Below are the code and all the weights of a small trained network. Each question names an input and a class and asks about switching units off, where a switched-off unit gives its printed mean instead of its output.

import numpy as np


def w(rows, s, z=0):
    codes = np.array(rows[::2]) - 128.0
    scale = np.full(codes.shape[1], s)
    scale[-1] = z or s
    return codes * scale


def norm(h):
    return h / np.sqrt((h * h).mean(-1, keepdims=True) + 1e-5)


def f(y):
    return y / 2 * (1 + np.tanh(0.7978845608 * (y + 0.044715 * y**3)))


def log_softmax(a):
    a = a - a.max(-1, keepdims=True)
    return a - np.log(np.exp(a).sum(-1, keepdims=True))


def net(x, mask):
    res = np.array(x, float).reshape(1, 4) / 4 @ E
    u = 0
    for l in range(4):
        y = f(norm(res) @ A[l][:, :-1].T + A[l][:, -1])
        res = res + np.where(mask[u : u + 8], y, B[l][:, -1]) @ B[l][:, :-1]
        u += 8
    return log_softmax(norm(res)[-1] @ U[:, :-1].T + U[:, -1])


A, B = {}, {}
E = w([
[68,134,139,221,205,124,115,101,132,49,136,118],'x0',
[112,69,138,120,112,135,125,120,34,119,102,46],'x1',
[126,125,129,125,127,131,127,126,129,128,128,128],'x2',
[119,98,254,127,150,23,222,118,140,115,61,138],'x3',
],0.00091)
A[0] = w([
[144,124,173,96,86,93,186,140,104,149,69,114,5],'L0N1',
[128,121,125,130,131,126,129,138,128,129,131,130,127],'L0N2',
[168,252,55,146,121,180,81,156,195,138,212,179,2],'L0N3',
[156,169,170,76,94,95,180,136,199,169,96,201,25],'L0N4',
[126,131,130,126,125,128,128,120,128,129,129,126,128],'L0N5',
[154,169,174,76,94,91,184,137,197,167,91,200,44],'L0N6',
[127,115,126,129,133,127,126,136,130,131,131,131,127],'L0N7',
[58,180,86,203,164,182,88,113,127,61,153,129,37],'L0N8',
],0.0017,0.00063)
B[0] = w([
[144,74,137,113,170,106,104,102,156,158,163,135,132],'L0N1',
[127,128,126,128,129,128,132,125,129,129,127,127,128],'L0N2',
[52,10,139,72,139,162,107,84,138,148,98,185,254],'L0N3',
[156,113,94,162,122,89,138,227,105,150,180,96,167],'L0N4',
[129,129,132,123,128,129,123,134,127,123,130,129,128],'L0N5',
[161,112,97,161,125,80,141,228,111,155,187,96,174],'L0N6',
[129,127,128,130,128,129,131,126,129,129,128,127,128],'L0N7',
[181,74,128,138,183,87,107,90,152,121,201,103,230],'L0N8',
],0.0013,0.0011)
A[1] = w([
[12,163,35,220,185,236,38,59,93,40,178,103,64],'L1N1',
[130,121,128,130,132,127,128,130,129,133,128,126,123],'L1N2',
[227,155,23,23,9,223,63,166,81,208,168,96,9],'L1N3',
[66,213,84,169,135,180,112,148,180,91,142,179,1],'L1N4',
[101,161,142,251,194,123,109,72,37,37,126,8,50],'L1N5',
[121,150,126,132,119,132,136,132,130,127,127,127,135],'L1N6',
[191,159,181,54,11,90,209,167,53,177,43,81,32],'L1N7',
[120,131,126,131,127,126,128,135,123,131,129,130,127],'L1N8',
],0.0013,0.00091)
B[1] = w([
[233,73,98,108,153,60,99,190,129,174,191,89,255],'L1N1',
[127,127,125,125,128,129,128,129,129,130,127,129,128],'L1N2',
[54,218,158,232,131,152,168,89,119,49,60,129,197],'L1N3',
[173,117,156,94,149,124,131,60,136,119,114,103,114],'L1N4',
[64,97,97,113,74,142,134,248,113,139,142,139,185],'L1N5',
[133,138,133,124,129,125,123,127,125,121,122,131,127],'L1N6',
[162,83,132,120,204,120,53,42,153,138,181,116,150],'L1N7',
[131,128,128,127,125,132,129,127,131,129,126,129,128],'L1N8',
],0.0013,0.0015)
A[2] = w([
[89,126,66,113,107,219,50,40,34,99,129,57,56],'L2N1',
[133,116,134,119,138,131,130,106,128,122,117,134,129],'L2N2',
[111,189,208,119,174,71,202,99,240,95,97,240,3],'L2N3',
[160,150,186,249,187,59,183,88,112,96,109,62,168],'L2N4',
[143,252,26,168,107,197,75,143,221,133,186,212,48],'L2N5',
[128,129,127,126,126,129,126,135,129,128,132,124,128],'L2N6',
[170,145,197,47,73,85,201,89,107,156,46,118,30],'L2N7',
[180,152,61,32,36,204,80,119,120,199,156,137,24],'L2N8',
],0.0017,0.00074)
B[2] = w([
[197,188,115,147,82,91,160,180,150,166,137,117,253],'L2N1',
[119,123,122,123,121,148,121,118,121,136,147,122,125],'L2N2',
[149,196,45,176,82,155,101,166,99,124,172,62,167],'L2N3',
[86,137,105,75,46,214,129,124,127,146,111,175,210],'L2N4',
[89,35,251,65,163,74,149,88,117,137,90,161,251],'L2N5',
[129,130,127,130,131,120,129,129,129,126,123,126,130],'L2N6',
[142,99,94,117,172,155,33,89,138,143,189,121,131],'L2N7',
[75,167,173,171,113,113,207,150,128,70,73,143,189],'L2N8',
],0.0016,0.0011)
A[3] = w([
[122,195,144,108,59,134,224,166,54,122,58,74,83],'L3N1',
[113,50,177,113,230,59,118,141,187,112,143,168,85],'L3N2',
[159,130,134,158,165,103,152,129,126,102,90,128,78],'L3N3',
[57,154,131,160,162,197,126,39,68,26,59,100,2],'L3N4',
[71,166,215,77,103,146,188,78,199,135,67,210,64],'L3N5',
[162,134,135,156,167,98,156,128,131,99,88,123,62],'L3N6',
[70,250,107,219,156,137,152,162,185,43,122,190,76],'L3N7',
[41,109,154,153,137,173,127,75,76,48,81,83,46],'L3N8',
],0.0021,0.0009)
B[3] = w([
[163,191,104,144,191,170,58,55,172,119,114,206,203],'L3N1',
[169,218,93,127,136,193,95,63,147,122,106,166,250],'L3N2',
[127,121,74,130,100,184,70,142,119,167,181,132,106],'L3N3',
[202,155,118,134,153,67,118,179,157,196,135,205,121],'L3N4',
[76,47,23,105,74,162,128,230,84,121,172,60,200],'L3N5',
[130,121,61,134,99,190,58,145,114,167,188,131,99],'L3N6',
[110,120,202,83,73,149,161,17,101,123,124,3,182],'L3N7',
[140,152,142,153,176,72,146,182,137,147,99,215,145],'L3N8',
],0.0015,0.0012)
U = w([
[24,67,68,54,51,192,166,193,140,133,98,183,253],'0',
[205,168,135,107,94,42,186,213,197,199,201,153,146],'1',
[191,253,81,155,77,192,85,85,77,145,45,132,191],'2',
[172,43,201,41,142,91,104,37,69,184,93,64,8],'3',
[123,95,96,121,221,178,61,37,208,71,184,184,157],'4',
[59,204,201,174,82,117,206,63,171,63,167,22,146],'5',
[159,81,61,195,163,118,75,215,64,68,186,32,42],'6',
[59,111,192,188,207,51,157,180,75,93,50,213,43],'7',
],0.0068,0.00046)

Each question gives the input, the list of numbers given to net, and the class t.
The units are the neurons (one row each of A and B). Each row of codes is followed by its name. A weight is (code - 128) times the scale printed after its matrix; where a second scale follows, it is the last column's (A, B and U).
mask holds one flag per neuron, layer by layer. A switched-off neuron (its flag False) gives its mean, the last column of its row in B, instead of its output. The means were averaged over made-up inputs and are rounded, as every weight is.
A unit's drop is (log p(t) with every unit on - log p(t) with that unit switched off) / (log p(t) with every unit on - log p(t) with every unit switched off).
The circuit of an input: a set's keep is (log p(t) with only the set's units on - log p(t) with every unit switched off) / (log p(t) with every unit on - log p(t) with every unit switched off). Starting from the 12 units with the biggest drops (on a tie, the unit counted first), units are removed one at a time, each time the one whose removal leaves the highest keep (on an exact tie, the one counted first), for as long as the keep stays at least 0.8.
units of the circuit, in order: the units of the circuit, biggest drop first
k most important neurons: the k neurons with the biggest drops, biggest first
k most important neurons of layer l: the k neurons of layer l with the biggest drops, biggest first
drop of u: that unit's drop, to one decimal
input [-3,-7,-3,-7], class 0: most important neuron => L3N5
input [1,-8,4,5], class 5: 4 most important neurons => L1N1, L3N7, L2N3, L2N1
input [0,-7,0,-2], class 0: units of the circuit, in order => L3N5, L2N5
input [0,2,-7,-5], class 2: 2 most important neurons => L2N1, L2N8
input [-2,5,-8,-5], class 2: 2 most important neurons => L2N1, L3N1
input [0,-1,6,-2], class 0: 2 most important neurons => L1N7, L3N5
input [-7,-3,4,-7], class 0: 2 most important neurons => L2N5, L3N5
input [1,-8,8,4], class 5: units of the circuit, in order => L3N7, L2N3
input [0,2,-4,-2], class 2: 2 most important neurons => L3N1, L2N1
input [2,0,-4,4], class 5: 2 most important neurons => L2N5, L2N3
input [0,-1,-5,-3], class 0: 2 most important neurons of layer 3 => L3N5, L3N1
input [-1,1,-3,7], class 3: 2 most important neurons => L1N3, L2N1
input [2,-2,-5,7], class 5: 2 most important neurons => L2N3, L1N1
input [4,-1,-7,3], class 5: 2 most important neurons => L3N7, L2N3
input [8,-4,-4,1], class 5: units of the circuit, in order => L3N7
input [-2,5,0,0], class 2: 2 most important neurons of layer 2 => L2N1, L2N5
input [-5,0,8,-7], class 0: 4 most important neurons => L2N5, L3N5, L2N3, L0N3
input [0,6,-1,-4], class 2: 2 most important neurons of layer 3 => L3N1, L3N5
input [-3,-6,2,-3], class 0: drop of L3N5 => 0.3
input [-3,2,-6,-1], class 2: drop of L2N5 => 0.0
input [-7,-5,8,-6], class 0: drop of L2N5 => 0.1
input [-6,8,-5,-8], class 2: most important neuron of layer 1 => L1N3
input [4,-5,8,1], class 5: 2 most important neurons of layer 3 => L3N7, L3N1
